Here is a tiny trained network, its code and every weight. The questions are about switching its units off for an input and a class, where a switched-off unit gives its printed mean instead of its output.

import numpy as np


def w(rows, s, z=0):
    codes = np.array(rows[::2]) - 128.0
    scale = np.full(codes.shape[1], s)
    scale[-1] = z or s
    return codes * scale


def f(y):
    return np.maximum(y, 0)


def log_softmax(a):
    a = a - a.max(-1, keepdims=True)
    return a - np.log(np.exp(a).sum(-1, keepdims=True))


def net(x, mask):
    res = np.array(x, float).reshape(1, 7) / 4 @ E
    y = f(res @ A[0][:, :-1].T + A[0][:, -1])
    res = res + np.where(mask, y, B[0][:, -1]) @ B[0][:, :-1]
    return log_softmax(res[-1] @ U[:, :-1].T + U[:, -1])


A, B = {}, {}
E = w([
[128,130,107,8,111,146,135,217,131],'x0',
[127,127,126,128,129,128,129,126,128],'x1',
[130,128,126,132,126,127,129,133,127],'x2',
[124,129,126,125,130,129,127,126,128],'x3',
[126,129,127,132,131,132,128,131,128],'x4',
[165,144,81,133,178,111,122,133,226],'x5',
[161,62,127,129,146,188,35,125,119],'x6',
],0.016)
A[0] = w([
[164,144,77,132,177,118,124,129,231,149],'neuron 1',
[107,152,138,172,131,92,155,96,129,199],'neuron 2',
[107,162,137,155,123,90,161,104,132,193],'neuron 3',
[158,133,85,132,175,116,132,134,201,153],'neuron 4',
[150,109,133,157,154,131,105,105,139,106],'neuron 5',
[98,143,136,103,90,127,152,141,113,253],'neuron 6',
[146,100,139,162,143,144,100,103,121,160],'neuron 7',
[105,165,118,89,108,99,176,156,137,148],'neuron 8',
[138,103,110,76,124,164,105,166,128,73],'neuron 9',
[112,148,141,160,122,103,147,98,133,196],'neuron 10',
[159,136,74,135,183,111,122,135,245,152],'neuron 11',
[152,88,111,89,123,190,85,154,121,92],'neuron 12',
[115,158,125,90,114,116,165,159,138,157],'neuron 13',
[150,102,139,162,144,144,97,93,121,140],'neuron 14',
[139,108,150,153,133,143,102,107,103,213],'neuron 15',
],0.012,0.005)
B[0] = w([
[249,227,104,136,159,111,105,152,232,238],'neuron 1',
[149,81,216,169,224,61,153,181,98,200],'neuron 2',
[153,102,184,137,180,53,170,209,94,194],'neuron 3',
[198,216,105,114,142,98,122,141,221,215],'neuron 4',
[157,162,90,176,148,148,68,92,180,164],'neuron 5',
[75,121,132,95,87,161,221,139,69,183],'neuron 6',
[105,111,103,208,94,186,70,55,158,173],'neuron 7',
[101,184,70,49,65,168,192,121,141,194],'neuron 8',
[153,99,182,125,176,52,170,228,85,194],'neuron 9',
[138,77,210,152,183,86,142,170,74,185],'neuron 10',
[253,240,108,129,157,101,118,135,229,249],'neuron 11',
[152,78,233,160,208,57,138,168,88,203],'neuron 12',
[100,164,92,57,76,161,194,148,135,186],'neuron 13',
[108,135,91,195,92,198,70,61,160,175],'neuron 14',
[82,75,134,215,101,169,98,76,125,175],'neuron 15',
],0.007,0.018)
U = w([
[70,15,210,141,165,91,151,156,31,251],'0',
[174,138,178,134,209,54,111,178,144,100],'1',
[19,62,126,163,41,221,55,42,102,186],'2',
[152,155,24,164,127,185,55,44,172,26],'3',
[22,137,96,71,3,197,159,134,74,125],'4',
[134,180,8,73,63,135,156,142,171,31],'5',
],0.007,0.0027)

Each question gives the input, the list of numbers given to net, and the class t.
The units are the neurons (one row each of A and B). Each row of codes is followed by its name. A weight is (code - 128) times the scale printed after its matrix; where a second scale follows, it is the last column's (A, B and U).
mask holds one flag per neuron, in row order. A switched-off neuron (its flag False) gives its mean, the last column of its row in B, instead of its output. The means were averaged over made-up inputs and are rounded, as every weight is.
A unit's drop is (log p(t) with every unit on - log p(t) with that unit switched off) / (log p(t) with every unit on - log p(t) with every unit switched off).
The circuit of an input: a set's keep is (log p(t) with only the set's units on - log p(t) with every unit switched off) / (log p(t) with every unit on - log p(t) with every unit switched off). Starting from the 12 units with the biggest drops (on a tie, the unit counted first), units are removed one at a time, each time the one whose removal leaves the highest keep (on an exact tie, the one counted first), for as long as the keep stays at least 0.8.
circuit, biggest first: the units of the circuit, biggest drop first
unit that matters most: the unit with the biggest drop
k most important neurons: the k neurons with the biggest drops, biggest first
drop of u: that unit's drop, to one decimal
input [2,-6,1,2,4,-1,3], class 0: circuit, biggest first -> [neuron 11; neuron 1]
input [3,-8,3,8,-4,2,0], class 5: circuit, biggest first -> [neuron 2; neuron 10]
input [0,-3,3,2,-8,5,5], class 3: 2 most important neurons -> [neuron 2; neuron 3]
input [7,-3,-3,-8,6,5,0], class 5: 2 most important neurons -> [neuron 2; neuron 8]
input [7,7,-3,7,-2,-5,2], class 0: unit that matters most -> neuron 12
input [-4,-5,5,2,-8,0,4], class 2: 2 most important neurons -> [neuron 11; neuron 1]
input [-8,-3,-1,-2,3,8,1], class 3: 2 most important neurons -> [neuron 14; neuron 7]
input [4,7,-5,0,-8,0,-2], class 4: 2 most important neurons -> [neuron 11; neuron 1]
input [-6,-1,7,6,0,-1,1], class 2: drop of neuron 9 -> 0.1
input [6,6,2,4,1,5,0], class 5: drop of neuron 10 -> 0.2
input [1,6,-2,0,1,-7,5], class 0: drop of neuron 12 -> 0.5
